Here is a tiny trained network, its code and every weight. The questions are about switching its units off for an input and a target symbol, where a switched-off unit gives its printed mean instead of its output.

import numpy as np


def w(rows, s, z=0):
    codes = np.array(rows[::2]) - 128.0
    scale = np.full(codes.shape[1], s)
    scale[-1] = z or s
    return codes * scale


def norm(h):
    return h / np.sqrt((h * h).mean(-1, keepdims=True) + 1e-5)


def f(y):
    return np.maximum(y, 0)


def softmax(a):
    e = np.exp(a - a.max(-1, keepdims=True))
    return e / e.sum(-1, keepdims=True)


def log_softmax(a):
    a = a - a.max(-1, keepdims=True)
    return a - np.log(np.exp(a).sum(-1, keepdims=True))


def net(x, mask):
    ids = ['γδεζηθλμτφψω'.index(c) for c in x.split()]
    T = len(ids)
    res = E[ids] + P[:T]
    u = 0
    for l in range(2):
        q, k, v = (norm(res) @ M[l].T for M in (Q, K, V))
        z = softmax(np.where(np.tri(T) > 0, q @ k.T / 2**0.5, -1e9)) @ v
        res = res + np.where(mask[u], z, O[l][:, -1]) @ O[l][:, :-1]
        u += 1
        y = f(norm(res) @ A[l][:, :-1].T + A[l][:, -1])
        res = res + np.where(mask[u : u + 4], y, B[l][:, -1]) @ B[l][:, :-1]
        u += 4
    return log_softmax(norm(res)[-1] @ U[:, :-1].T + U[:, -1])


Q, K, V, O, A, B = {}, {}, {}, {}, {}, {}
E = w([
[119,145,130,121,95],'γ',
[110,162,115,112,118],'δ',
[125,100,172,118,122],'ε',
[106,135,102,131,127],'ζ',
[124,117,148,128,101],'η',
[123,112,137,138,94],'θ',
[101,147,94,123,143],'λ',
[119,103,128,144,104],'μ',
[125,133,168,102,109],'τ',
[124,93,150,138,108],'φ',
[124,102,163,123,112],'ψ',
[236,169,17,140,6],'ω',
],0.021)
P = w([
[78,136,152,111,95],'0',
[61,211,147,235,76],'1',
[116,180,193,156,101],'2',
[177,101,96,66,144],'3',
[121,92,89,117,86],'4',
[56,107,124,84,107],'5',
[176,147,138,141,145],'6',
[123,192,141,232,111],'7',
[102,130,91,92,2],'8',
[226,116,107,111,157],'9',
],0.011)
Q[0] = w([
[184,152,140,157,170],'L0H1',
[38,199,217,250,154],'L0H1',
],0.019)
K[0] = w([
[75,129,110,174,80],'L0H1',
[49,52,95,7,97],'L0H1',
],0.02)
V[0] = w([
[139,79,75,174,33],'L0H1',
[175,209,92,69,8],'L0H1',
],0.018)
O[0] = w([
[99,89,120,143,1,197],'L0H1',
[203,115,155,208,62,250],'L0H1',
],0.014,0.012)
A[0] = w([
[138,177,3,180,124,252],'L0N1',
[35,117,143,152,12,182],'L0N2',
[167,46,237,161,136,173],'L0N3',
[237,88,151,171,117,180],'L0N4',
],0.012,0.0046)
B[0] = w([
[197,129,235,28,118,176],'L0N1',
[122,230,185,1,185,253],'L0N2',
[188,175,185,24,133,203],'L0N3',
[99,205,164,110,186,229],'L0N4',
],0.0094,0.016)
Q[1] = w([
[199,54,58,203,203],'L1H1',
[4,72,148,196,150],'L1H1',
],0.018)
K[1] = w([
[54,239,221,241,202],'L1H1',
[26,10,229,93,92],'L1H1',
],0.014)
V[1] = w([
[75,17,255,102,105],'L1H1',
[215,43,60,114,62],'L1H1',
],0.017)
O[1] = w([
[121,43,1,159,122,253],'L1H1',
[212,90,206,17,87,25],'L1H1',
],0.012,0.0043)
A[1] = w([
[119,139,55,148,249,251],'L1N1',
[47,189,127,48,104,185],'L1N2',
[6,115,88,59,166,70],'L1N3',
[106,142,179,156,204,77],'L1N4',
],0.017,0.0027)
B[1] = w([
[205,35,155,103,109,168],'L1N1',
[117,35,168,181,145,251],'L1N2',
[126,253,76,74,112,173],'L1N3',
[95,96,38,122,165,162],'L1N4',
],0.017,0.016)
U = w([
[82,158,86,46,188,183],'γ',
[50,131,185,163,181,109],'δ',
[168,92,21,79,128,251],'ε',
[39,214,105,62,98,96],'ζ',
[28,60,108,99,24,126],'η',
[224,142,123,173,254,252],'θ',
[129,49,139,165,25,102],'λ',
[121,64,192,208,82,91],'μ',
[214,255,181,145,164,129],'τ',
[186,146,133,107,83,20],'φ',
[235,5,129,99,163,107],'ψ',
[217,209,161,143,12,254],'ω',
],0.0099,0.0022)

Each question gives the input, a string of symbols that net reads in full, and the target symbol t.
The units are the heads (2 rows each of Q, K, V and O) and the neurons (one row each of A and B). Each row of codes is followed by its name. A weight is (code - 128) times the scale printed after its matrix; where a second scale follows, it is the last column's (O, A, B and U).
mask holds one flag per unit, layer by layer, with each layer's heads first. A switched-off unit (its flag False) gives its mean, the last column of its rows in O or B, instead of its output. The means were averaged over made-up inputs and are rounded, as every weight is.
A unit's drop is (log p(t) with every unit on - log p(t) with that unit switched off) / (log p(t) with every unit on - log p(t) with every unit switched off).
The circuit of an input: a set's keep is (log p(t) with only the set's units on - log p(t) with every unit switched off) / (log p(t) with every unit on - log p(t) with every unit switched off). Starting from all 10 units, units are removed one at a time, each time the one whose removal leaves the highest keep (on an exact tie, the one counted first), for as long as the keep stays at least 0.8.
units of the circuit, in order: the units of the circuit, biggest drop first
most important unit: the unit with the biggest drop
top k neurons: the k neurons with the biggest drops, biggest first
k most important neurons of layer l: the k neurons of layer l with the biggest drops, biggest first
input ε τ ζ η θ λ τ ε, target ψ: top 2 neurons -> L1N1, L0N2
input λ μ μ λ γ ζ, target ψ: units of the circuit, in order -> L0H1, L1N1, L0N2
input γ δ τ η λ, target θ: units of the circuit, in order -> L0H1
input τ φ ζ μ, target ζ: top 2 neurons -> L1N3, L0N2
input λ μ τ φ τ ζ λ φ η ε, target ζ: units of the circuit, in order -> L0H1, L1N3
input δ η ψ η φ λ, target μ: units of the circuit, in order -> L0H1, L1N2, L1H1, L0N2
input ψ ε ζ ε λ τ μ ζ ζ ψ, target δ: top 3 neurons -> L1N2, L0N2, L1N1
input μ μ ζ τ, target η: 2 most important neurons of layer 1 -> L1N2, L1N3
input η τ τ λ λ γ, target ψ: units of the circuit, in order -> L0H1, L1N1, L0N1, L0N2
input η γ φ λ ζ η η ζ, target μ: 3 most important neurons of layer 0 -> L0N4, L0N3, L0N1
input μ γ τ ε, target ω: units of the circuit, in order -> L0H1, L1N2
input ζ ζ η δ, target δ: units of the circuit, in order -> L1N2, L1H1, L0N2, L0H1
input η τ η γ, target θ: top 3 neurons -> L0N4, L1N3, L1N4
input μ ε δ θ δ η τ δ, target μ: units of the circuit, in order -> L1N2, L0H1
input θ ψ ψ, target λ: units of the circuit, in order -> L0H1, L1H1
input η τ τ τ ε, target θ: 2 most important neurons of layer 1 -> L1N2, L1N4
input δ ε γ λ ω γ τ θ η, target τ: units of the circuit, in order -> L0H1
input λ μ τ η φ φ μ η λ, target η: units of the circuit, in order -> L0H1, L1N2, L1N3
input τ ψ τ, target θ: units of the circuit, in order -> L0H1, L1H1, L1N4
input θ φ λ ζ, target ζ: top 2 neurons -> L1N3, L0N2
input τ φ ζ η φ φ, target μ: most important unit -> L0N2
input τ λ μ, target θ: units of the circuit, in order -> L0H1, L1N4
input τ ε μ λ φ ψ, target ψ: units of the circuit, in order -> L0H1, L0N1, L0N2, L1N1
input δ η μ δ γ θ τ ε γ, target θ: 2 most important neurons of layer 0 -> L0N4, L0N2
input λ λ λ, target ψ: top 4 neurons -> L1N1, L0N1, L0N4, L0N2
input λ ε γ γ τ τ ε ε δ γ, target ε: 2 most important neurons of layer 1 -> L1N3, L1N1
input θ ζ ψ ε, target δ: most important unit -> L1N2
input η λ τ λ γ η ζ γ, target μ: 2 most important neurons of layer 0 -> L0N1, L0N3
input η μ τ ψ μ τ ζ μ φ, target δ: top 2 neurons -> L0N2, L1N2
